Here is a tiny trained network, its code and every weight. The questions are about switching its units off for an input and a target symbol, where a switched-off unit gives its printed mean instead of its output.

import numpy as np


def w(rows, s, z=0):
    codes = np.array(rows[::2]) - 128.0
    scale = np.full(codes.shape[1], s)
    scale[-1] = z or s
    return codes * scale


def norm(h):
    return h / np.sqrt((h * h).mean(-1, keepdims=True) + 1e-5)


def f(y):
    return y / 2 * (1 + np.tanh(0.7978845608 * (y + 0.044715 * y**3)))


def softmax(a):
    e = np.exp(a - a.max(-1, keepdims=True))
    return e / e.sum(-1, keepdims=True)


def log_softmax(a):
    a = a - a.max(-1, keepdims=True)
    return a - np.log(np.exp(a).sum(-1, keepdims=True))


def net(x, mask):
    ids = ['βγζηθμψω'.index(c) for c in x.split()]
    T = len(ids)
    res = E[ids] + P[:T]
    u = 0
    for l in range(3):
        q, k, v = (norm(res) @ M[l].T for M in (Q, K, V))
        z = softmax(np.where(np.tri(T) > 0, q @ k.T / 3**0.5, -1e9)) @ v
        res = res + np.where(mask[u], z, O[l][:, -1]) @ O[l][:, :-1]
        u += 1
        y = f(norm(res) @ A[l][:, :-1].T + A[l][:, -1])
        res = res + np.where(mask[u : u + 8], y, B[l][:, -1]) @ B[l][:, :-1]
        u += 8
    return log_softmax(norm(res)[-1] @ U[:, :-1].T + U[:, -1])


Q, K, V, O, A, B = {}, {}, {}, {}, {}, {}
E = w([
[129,128,82,152,153,254,128,158,171,202,48,99],'β',
[174,219,151,90,101,81,100,209,146,179,139,177],'γ',
[191,61,163,124,92,148,244,234,97,106,183,179],'ζ',
[79,80,44,107,93,79,192,65,134,164,178,140],'η',
[134,131,171,194,93,180,147,72,135,193,182,90],'θ',
[233,69,153,48,123,190,154,25,142,90,194,75],'μ',
[103,128,134,108,19,206,98,85,210,146,169,171],'ψ',
[133,147,59,94,108,102,111,154,208,135,150,194],'ω',
],0.013)
P = w([
[19,252,106,128,74,148,71,216,85,66,127,94],'0',
[112,123,83,197,91,149,126,115,70,96,109,171],'1',
[64,180,144,86,101,141,119,155,102,96,126,126],'2',
[126,96,121,200,153,113,96,101,103,95,104,175],'3',
[115,148,155,62,123,132,116,159,109,129,132,121],'4',
[163,81,133,218,171,107,81,111,150,122,136,155],'5',
[172,117,187,27,148,107,111,169,114,162,141,119],'6',
[208,59,138,231,181,92,62,123,176,142,160,132],'7',
[109,130,176,55,137,121,135,163,146,148,129,129],'8',
],0.011)
Q[0] = w([
[14,144,200,40,220,40,138,80,138,178,194,38],'L0H1',
[146,141,39,252,168,36,31,69,68,69,90,118],'L0H1',
[126,190,144,29,129,97,146,90,197,108,98,159],'L0H1',
],0.005)
K[0] = w([
[66,123,110,113,138,173,174,197,61,22,78,87],'L0H1',
[101,145,154,123,2,48,177,97,84,59,224,144],'L0H1',
[114,169,153,175,127,174,150,183,80,69,124,87],'L0H1',
],0.0075)
V[0] = w([
[116,172,96,174,223,176,157,127,38,151,2,31],'L0H1',
[41,66,144,125,105,114,157,58,126,210,134,95],'L0H1',
[88,123,19,75,214,126,169,126,191,109,17,97],'L0H1',
],0.004)
O[0] = w([
[129,146,193,172,155,104,230,141,176,92,142,74,160],'L0H1',
[121,179,134,101,159,161,205,70,218,178,210,228,6],'L0H1',
[119,1,104,117,85,71,176,200,176,226,67,122,36],'L0H1',
],0.0068,0.0011)
A[0] = w([
[78,148,79,58,193,102,98,133,92,139,176,175,177],'L0N1',
[145,92,87,183,135,140,235,95,126,121,122,130,93],'L0N2',
[31,54,115,57,115,39,118,123,225,187,133,143,92],'L0N3',
[76,129,234,58,70,16,165,144,214,123,95,38,74],'L0N4',
[96,158,193,77,69,126,202,198,60,192,161,131,90],'L0N5',
[116,253,154,23,64,145,88,164,162,176,29,104,4],'L0N6',
[150,89,84,196,112,73,123,6,99,138,116,122,27],'L0N7',
[170,58,182,151,193,144,176,176,190,142,95,151,24],'L0N8',
],0.0065,0.004)
B[0] = w([
[149,177,95,111,72,103,86,123,134,107,73,120,177],'L0N1',
[68,166,169,164,181,119,137,112,114,108,138,159,169],'L0N2',
[189,116,152,185,172,137,111,116,174,145,82,108,190],'L0N3',
[210,158,153,181,1,91,228,117,143,95,74,96,227],'L0N4',
[92,109,66,61,199,134,180,187,146,67,99,117,254],'L0N5',
[79,181,221,132,108,126,215,97,155,165,85,91,172],'L0N6',
[80,125,164,136,126,163,223,134,167,198,223,174,140],'L0N7',
[168,159,78,123,159,106,105,47,48,155,125,135,212],'L0N8',
],0.0083,0.0049)
Q[1] = w([
[54,114,192,113,72,145,179,141,121,156,172,100],'L1H1',
[80,106,141,117,69,47,133,147,169,126,254,163],'L1H1',
[88,113,208,185,154,55,101,136,58,141,102,197],'L1H1',
],0.0091)
K[1] = w([
[46,203,154,157,158,165,133,73,171,90,166,85],'L1H1',
[89,173,80,155,145,146,79,129,116,108,199,226],'L1H1',
[96,201,100,154,209,149,166,255,129,39,112,172],'L1H1',
],0.0072)
V[1] = w([
[59,159,77,162,147,180,189,149,58,2,222,130],'L1H1',
[210,226,154,142,125,45,196,84,201,38,203,127],'L1H1',
[176,46,130,67,3,31,221,232,122,122,93,147],'L1H1',
],0.0034)
O[1] = w([
[118,121,103,137,120,109,62,53,197,168,112,86,252],'L1H1',
[126,53,172,62,32,22,165,105,104,116,144,87,161],'L1H1',
[108,146,179,191,62,105,148,92,186,132,254,92,185],'L1H1',
],0.0077,0.0026)
A[1] = w([
[156,116,135,144,102,127,170,165,72,101,123,142,129],'L1N1',
[113,73,68,96,130,116,118,80,157,152,129,151,99],'L1N2',
[163,79,124,170,132,135,139,110,123,141,139,88,96],'L1N3',
[146,161,59,135,87,45,90,157,138,124,112,119,112],'L1N4',
[115,159,101,119,246,185,54,153,124,161,84,103,2],'L1N5',
[132,74,184,158,205,103,177,127,161,153,104,107,86],'L1N6',
[143,84,154,134,117,141,139,109,203,160,113,70,83],'L1N7',
[164,158,99,80,138,58,109,105,141,109,113,144,87],'L1N8',
],0.011,0.006)
B[1] = w([
[125,115,127,117,132,169,177,79,221,144,45,121,254],'L1N1',
[126,104,39,167,86,105,146,203,98,70,204,95,173],'L1N2',
[66,109,137,94,177,118,83,84,106,146,109,107,203],'L1N3',
[93,1,184,175,138,174,155,115,145,107,97,37,234],'L1N4',
[215,178,63,213,251,136,13,73,66,47,28,151,188],'L1N5',
[168,104,38,135,147,179,36,68,141,128,99,165,248],'L1N6',
[138,115,79,104,156,145,196,131,232,149,174,92,221],'L1N7',
[88,68,201,234,106,182,127,183,20,179,165,96,175],'L1N8',
],0.0081,0.0043)
Q[2] = w([
[213,81,156,101,159,13,85,52,135,108,66,167],'L2H1',
[133,224,110,83,112,178,141,238,78,186,152,64],'L2H1',
[65,122,163,98,102,2,158,153,101,90,157,135],'L2H1',
],0.0078)
K[2] = w([
[237,120,128,96,157,58,114,165,115,146,119,86],'L2H1',
[2,213,88,200,85,142,105,115,87,137,84,99],'L2H1',
[46,123,174,135,35,62,137,178,120,134,150,156],'L2H1',
],0.01)
V[2] = w([
[174,77,213,139,120,126,146,132,37,2,152,202],'L2H1',
[64,152,154,221,133,57,46,133,167,187,72,157],'L2H1',
[107,134,162,214,82,120,60,66,139,121,232,20],'L2H1',
],0.0046)
O[2] = w([
[62,170,109,115,88,156,152,191,196,217,151,46,45],'L2H1',
[86,119,172,254,64,95,71,49,15,149,138,136,3],'L2H1',
[73,106,56,84,247,122,22,119,45,195,212,185,64],'L2H1',
],0.0067,0.0019)
A[2] = w([
[105,155,123,149,72,189,18,107,126,132,172,96,66],'L2N1',
[104,254,186,86,130,77,75,98,154,164,102,159,140],'L2N2',
[120,107,169,94,108,157,112,251,100,79,89,142,27],'L2N3',
[188,162,21,157,69,112,213,109,202,147,84,107,164],'L2N4',
[101,145,249,166,144,117,42,129,160,163,77,67,61],'L2N5',
[116,129,122,203,159,120,156,159,108,133,183,129,44],'L2N6',
[179,242,182,50,132,10,91,183,43,116,151,34,10],'L2N7',
[161,125,58,140,98,107,91,116,146,165,149,184,3],'L2N8',
],0.0088,0.005)
B[2] = w([
[164,146,194,98,121,139,137,157,161,162,77,133,170],'L2N1',
[118,124,81,214,161,154,183,99,120,163,213,120,137],'L2N2',
[105,157,68,84,184,140,120,122,147,136,209,134,148],'L2N3',
[187,152,159,115,123,63,164,161,177,138,72,104,253],'L2N4',
[113,92,129,97,169,18,94,115,128,118,141,171,152],'L2N5',
[148,127,136,151,117,108,127,153,116,166,170,136,128],'L2N6',
[179,127,87,157,9,84,153,142,107,90,110,161,131],'L2N7',
[115,124,92,119,47,119,90,98,120,87,126,148,132],'L2N8',
],0.013,0.012)
U = w([
[150,154,68,184,205,133,68,54,91,38,89,123,67],'β',
[29,104,195,51,165,58,62,100,126,173,87,159,10],'γ',
[163,143,188,97,162,126,201,128,206,125,62,85,254],'ζ',
[112,181,48,152,82,35,133,144,85,146,192,155,3],'η',
[101,183,205,164,162,208,167,92,145,221,206,190,169],'θ',
[81,141,64,2,219,180,124,143,141,105,171,119,154],'μ',
[155,184,161,37,16,197,60,141,81,122,122,146,55],'ψ',
[65,26,101,162,79,200,130,161,79,181,91,66,115],'ω',
],0.0059,0.0006)

Each question gives the input, a string of symbols that net reads in full, and the target symbol t.
The units are the heads (3 rows each of Q, K, V and O) and the neurons (one row each of A and B). Each row of codes is followed by its name. A weight is (code - 128) times the scale printed after its matrix; where a second scale follows, it is the last column's (O, A, B and U).
mask holds one flag per unit, layer by layer, with each layer's heads first. A switched-off unit (its flag False) gives its mean, the last column of its rows in O or B, instead of its output. The means were averaged over made-up inputs and are rounded, as every weight is.
A unit's drop is (log p(t) with every unit on - log p(t) with that unit switched off) / (log p(t) with every unit on - log p(t) with every unit switched off).
The circuit of an input: a set's keep is (log p(t) with only the set's units on - log p(t) with every unit switched off) / (log p(t) with every unit on - log p(t) with every unit switched off). Starting from the 12 units with the biggest drops (on a tie, the unit counted first), units are removed one at a time, each time the one whose removal leaves the highest keep (on an exact tie, the one counted first), for as long as the keep stays at least 0.8.
circuit, biggest first: the units of the circuit, biggest drop first
top k neurons: the k neurons with the biggest drops, biggest first
top k neurons in layer l: the k neurons of layer l with the biggest drops, biggest first
drop of u: that unit's drop, to one decimal
input β β ζ θ ζ ω, target ω: top 2 neurons -> (L1N8 L1N4)
input ω γ γ γ β ψ β ψ, target β: circuit, biggest first -> (L0N4 L1H1 L1N5)
input ζ θ ω ζ, target θ: top 2 neurons -> (L0N5 L0N2)
input ζ η ζ β, target β: circuit, biggest first -> (L1N5)
input γ ω β ω, target β: circuit, biggest first -> (L0H1 L1H1 L0N4 L1N5)
input θ β θ η, target η: top 2 neurons in layer 0 -> (L0N7 L0N1)
input η β θ ζ β ζ, target β: top 2 neurons in layer 1 -> (L1N6 L1N3)
input θ θ ζ ζ θ ω ζ γ, target γ: top 2 neurons in layer 2 -> (L2N5 L2N4)
input ζ γ ζ ζ ω ζ, target ω: top 2 neurons -> (L2N4 L1N2)
input θ ω ζ γ γ θ ω ζ, target γ: top 2 neurons in layer 0 -> (L0N5 L0N7)
input β η β ω, target ω: top 2 neurons -> (L1N4 L0N1)
input θ ζ γ β ζ ζ β ζ, target β: top 3 neurons -> (L0N4 L1N1 L1N6)
input ζ ζ ζ γ ψ μ, target μ: top 2 neurons -> (L0N7 L2N4)
input ζ ζ β ζ ψ β ψ β, target ψ: top neuron in layer 0 -> (L0N3)
input β η β ζ ω ω γ ζ, target ω: top 3 neurons -> (L0N4 L0N5 L2N4)
input ζ μ ζ ζ ζ θ, target θ: top 2 neurons -> (L0N7 L0N5)
input ω η ζ β ζ θ θ ζ, target θ: top 3 neurons -> (L0N4 L1N1 L2N4)
input γ ζ θ, target β: top 2 neurons -> (L0N4 L1N5)
input ζ β θ β η ψ β θ, target β: top 2 neurons in layer 0 -> (L0N4 L0N8)
input ω θ θ γ ω ζ β ψ, target ψ: top neuron in layer 1 -> (L1N1)
input ζ η θ ζ, target η: top 3 neurons in layer 2 -> (L2N1 L2N6 L2N8)
input β β β β ω β, target ω: top 2 neurons in layer 1 -> (L1N3 L1N2)
input ζ ζ ψ γ γ, target η: drop of L2N7 -> 0.3
input ω η ψ ω ζ ψ μ, target ψ: drop of L1N1 -> 0.0
input ζ γ ζ ψ ζ ω ψ θ η, target ω: drop of L1N8 -> 0.2
input ζ θ η θ μ ω ζ θ ψ, target θ: drop of L1N6 -> 0.0
input β γ θ β, target γ: top neuron -> (L0N4)
input θ η γ η ω, target γ: top 2 neurons in layer 1 -> (L1N4 L1N8)
